Below are the code and all the weights of a small trained network. Each question names an input and a target symbol and asks about switching units off, where a switched-off unit gives its printed mean instead of its output.

import numpy as np


def w(rows, s, z=0):
    codes = np.array(rows[::2]) - 128.0
    scale = np.full(codes.shape[1], s)
    scale[-1] = z or s
    return codes * scale


def norm(h):
    return h / np.sqrt((h * h).mean(-1, keepdims=True) + 1e-5)


def f(y):
    return np.maximum(y, 0)


def softmax(a):
    e = np.exp(a - a.max(-1, keepdims=True))
    return e / e.sum(-1, keepdims=True)


def log_softmax(a):
    a = a - a.max(-1, keepdims=True)
    return a - np.log(np.exp(a).sum(-1, keepdims=True))


def net(x, mask):
    ids = ['αβγδεζηλμξπστφψω'.index(c) for c in x.split()]
    T = len(ids)
    res = E[ids] + P[:T]
    u = 0
    for l in range(2):
        r = norm(res)
        for j in range(2):
            rows = slice(2 * j, 2 * j + 2)
            q, k, v = (r @ M[l][rows].T for M in (Q, K, V))
            z = softmax(np.where(np.tri(T) > 0, q @ k.T / 2**0.5, -1e9)) @ v
            o = O[l][rows]
            res = res + np.where(mask[u + j], z, o[:, -1]) @ o[:, :-1]
        u += 2
        y = f(norm(res) @ A[l][:, :-1].T + A[l][:, -1])
        res = res + np.where(mask[u : u + 4], y, B[l][:, -1]) @ B[l][:, :-1]
        u += 4
    return log_softmax(norm(res)[-1] @ U[:, :-1].T + U[:, -1])


Q, K, V, O, A, B = {}, {}, {}, {}, {}, {}
E = w([
[163,141,113,145,160,193,123,136,129,119],'α',
[134,135,144,92,104,113,104,106,186,137],'β',
[115,161,81,90,109,133,113,100,157,91],'γ',
[113,175,156,186,134,121,106,117,126,97],'δ',
[140,129,107,141,249,81,68,95,141,145],'ε',
[115,142,119,136,141,157,62,143,173,138],'ζ',
[135,150,126,65,134,155,141,169,176,128],'η',
[141,168,148,123,173,172,114,105,68,166],'λ',
[99,107,163,101,148,126,128,147,163,54],'μ',
[121,110,145,153,158,141,128,196,113,163],'ξ',
[98,193,146,93,118,138,108,145,120,147],'π',
[135,116,169,101,103,184,79,140,130,109],'σ',
[128,88,122,97,162,166,138,72,151,146],'τ',
[160,125,137,81,129,140,187,141,141,174],'φ',
[118,122,182,100,121,108,142,77,146,177],'ψ',
[132,65,191,114,121,167,129,125,113,110],'ω',
],0.011)
P = w([
[254,163,130,80,234,36,46,127,79,80],'0',
[227,164,155,119,217,80,46,142,141,93],'1',
[222,170,168,127,199,100,74,142,147,109],'2',
[188,174,166,138,193,118,90,148,166,112],'3',
[172,161,167,146,184,141,105,152,173,132],'4',
[147,155,160,152,166,150,118,145,182,138],'5',
[134,151,152,163,140,166,141,146,186,155],'6',
[112,145,152,174,121,177,150,142,195,160],'7',
[77,135,149,186,98,184,163,142,210,171],'8',
[64,120,147,205,83,205,176,137,212,181],'9',
[29,116,141,218,66,214,187,126,214,192],'10',
],0.0041)
Q[0] = w([
[139,122,86,108,36,27,107,147,77,144],'0.h0',
[130,116,29,137,55,8,120,90,4,137],'0.h0',
[133,102,188,104,149,168,105,96,154,177],'0.h1',
[103,173,144,139,163,157,124,163,184,132],'0.h1',
],0.013)
K[0] = w([
[254,184,153,123,195,120,56,84,108,91],'0.h0',
[219,199,145,44,193,43,23,162,131,44],'0.h0',
[88,76,177,116,82,152,243,111,105,116],'0.h1',
[15,160,159,149,80,252,117,69,117,157],'0.h1',
],0.0081)
V[0] = w([
[97,233,120,141,96,169,103,138,131,53],'0.h0',
[154,145,96,121,122,136,156,39,197,102],'0.h0',
[168,2,85,179,158,134,111,105,240,114],'0.h1',
[131,147,50,152,203,91,201,126,128,141],'0.h1',
],0.0079)
O[0] = w([
[135,105,29,190,115,30,230,101,110,33,133],'0.h0',
[208,56,63,122,156,177,158,72,219,122,134],'0.h0',
[38,74,4,73,239,139,110,193,79,174,198],'0.h1',
[60,242,138,118,190,211,196,39,154,146,1],'0.h1',
],0.0033,0.0058)
A[0] = w([
[135,211,72,127,91,115,109,163,213,159,127],'0.n0',
[118,132,115,254,159,154,148,162,130,170,181],'0.n1',
[158,28,198,184,200,95,119,36,24,209,174],'0.n2',
[98,89,81,61,94,137,72,51,144,55,254],'0.n3',
],0.0075,0.00069)
B[0] = w([
[184,187,107,123,105,127,127,152,187,111,254],'0.n0',
[109,139,142,87,107,140,57,92,181,55,224],'0.n1',
[112,255,40,67,19,76,130,97,85,107,189],'0.n2',
[63,152,138,91,172,107,94,147,143,91,185],'0.n3',
],0.0056,0.0047)
Q[1] = w([
[132,112,33,173,114,87,133,145,103,68],'1.h0',
[98,163,103,81,80,105,6,131,241,123],'1.h0',
[112,250,1,86,39,137,117,197,226,36],'1.h1',
[130,165,117,29,15,82,51,238,223,62],'1.h1',
],0.0089)
K[1] = w([
[138,116,118,64,136,108,135,210,122,14],'1.h0',
[34,102,124,100,2,166,183,176,221,169],'1.h0',
[18,68,129,148,51,140,186,127,222,141],'1.h1',
[56,32,132,156,48,194,154,151,106,154],'1.h1',
],0.0089)
V[1] = w([
[105,158,120,140,131,60,2,41,152,115],'1.h0',
[119,127,135,213,132,236,83,154,105,73],'1.h0',
[95,80,230,93,184,68,202,114,102,131],'1.h1',
[67,198,152,166,152,99,122,125,208,139],'1.h1',
],0.0099)
O[1] = w([
[2,31,59,197,9,187,165,85,156,172,183],'1.h0',
[138,220,57,192,118,165,73,178,61,61,95],'1.h0',
[22,165,66,57,94,175,104,127,232,45,2],'1.h1',
[90,160,161,203,252,121,223,146,185,187,152],'1.h1',
],0.0035,0.0083)
A[1] = w([
[166,183,134,89,103,204,152,49,42,134,86],'1.n0',
[98,98,74,31,155,192,123,136,80,179,7],'1.n1',
[154,145,151,91,114,188,223,201,100,89,82],'1.n2',
[130,144,163,1,84,207,236,105,54,112,154],'1.n3',
],0.0097,0.002)
B[1] = w([
[122,143,116,130,90,239,198,176,210,127,224],'1.n0',
[164,161,175,156,126,199,110,48,61,90,253],'1.n1',
[50,104,133,180,147,141,27,109,86,116,222],'1.n2',
[151,57,108,136,216,3,136,219,79,97,245],'1.n3',
],0.0065,0.0025)
U = w([
[168,197,74,129,80,192,224,163,108,129,81],'α',
[41,81,154,86,154,116,116,130,167,64,84],'β',
[104,88,129,81,97,86,202,76,129,199,96],'γ',
[121,212,62,138,132,59,112,38,81,150,166],'δ',
[115,133,105,97,165,169,137,28,66,153,85],'ε',
[114,75,54,221,163,104,90,147,130,192,252],'ζ',
[200,131,152,129,229,38,165,154,119,126,74],'η',
[186,209,158,178,38,121,209,119,148,141,61],'λ',
[70,159,24,80,151,107,153,133,197,55,98],'μ',
[7,216,175,148,100,143,102,189,75,194,35],'ξ',
[124,174,213,213,70,84,143,69,147,61,96],'π',
[167,86,87,124,36,67,110,178,86,64,73],'σ',
[164,118,108,161,166,254,122,95,114,108,175],'τ',
[182,173,209,53,175,121,116,174,160,143,211],'φ',
[105,58,158,78,89,121,166,92,198,224,66],'ψ',
[145,94,142,70,55,147,66,134,57,109,169],'ω',
],0.0078,0.0026)

Each question gives the input, a string of symbols that net reads in full, and the target symbol t.
The units are the heads (2 rows each of Q, K, V and O) and the neurons (one row each of A and B). Each row of codes is followed by its name. A weight is (code - 128) times the scale printed after its matrix; where a second scale follows, it is the last column's (O, A, B and U).
mask holds one flag per unit, layer by layer, with each layer's heads first. A switched-off unit (its flag False) gives its mean, the last column of its rows in O or B, instead of its output. The means were averaged over made-up inputs and are rounded, as every weight is.
A unit's drop is (log p(t) with every unit on - log p(t) with that unit switched off) / (log p(t) with every unit on - log p(t) with every unit switched off).
The circuit of an input: a set's keep is (log p(t) with only the set's units on - log p(t) with every unit switched off) / (log p(t) with every unit on - log p(t) with every unit switched off). Starting from all 12 units, units are removed one at a time, each time the one whose removal leaves the highest keep (on an exact tie, the one counted first), for as long as the keep stays at least 0.8.
circuit, biggest first: the units of the circuit, biggest drop first
top k neurons: the k neurons with the biggest drops, biggest first
which heads matter: for each layer, one digit per head in row order, 1 if its drop is at least 0.15 and else 0, layers parted by /
input η ζ φ ζ λ γ φ μ γ ζ, target μ: top 2 neurons : 0.n0, 0.n1
input α η α η ξ η α μ ζ τ, target ε: circuit, biggest first : 1.n1, 0.n2
input η μ τ μ σ ζ, target σ: which heads matter : 01 / 01
input π α ψ α η δ φ, target η: which heads matter : 00 / 10
input α β π ζ μ η ζ ξ φ η η, target φ: circuit, biggest first : 1.h0
input ζ ζ η η α ζ η σ δ, target σ: which heads matter : 11 / 01
input ζ μ ζ α σ α, target σ: circuit, biggest first : 0.h1, 1.h1
input ζ ζ ζ η α η ζ μ τ, target τ: which heads matter : 10 / 00
input ζ λ π ζ ζ σ, target σ: which heads matter : 11 / 00
input σ η λ, target α: which heads matter : 00 / 00
input ζ η ζ η δ, target η: which heads matter : 00 / 11
input ζ ω ζ η π ζ, target π: which heads matter : 01 / 00
input ψ λ φ η ξ ζ λ ζ, target λ: which heads matter : 01 / 00
input β φ η ζ ζ β ζ η ψ δ, target ψ: circuit, biggest first : 1.h0, 0.h0
input ζ α ζ α σ, target σ: circuit, biggest first : 0.h1, 0.h0
input ω ε τ δ δ ζ ω ζ, target ω: circuit, biggest first : 1.h1, 0.h1
input γ π ω η α φ η δ δ η α, target η: which heads matter : 00 / 11
input α π δ ω, target σ: which heads matter : 00 / 01
input ψ ζ ζ α ζ ζ μ, target μ: circuit, biggest first : 1.h1, 0.h0
input ζ λ τ ζ η ξ ζ ζ ζ ε λ, target λ: circuit, biggest first : 0.h1
input φ α π η λ μ η ζ η φ α, target φ: circuit, biggest first : 1.h0
input η φ μ ζ τ η, target τ: which heads matter : 01 / 00
input ζ γ ζ λ, target α: top 2 neurons : 1.n0, 0.n2
input ψ ζ λ μ δ α, target μ: circuit, biggest first : 1.h1, 0.n0
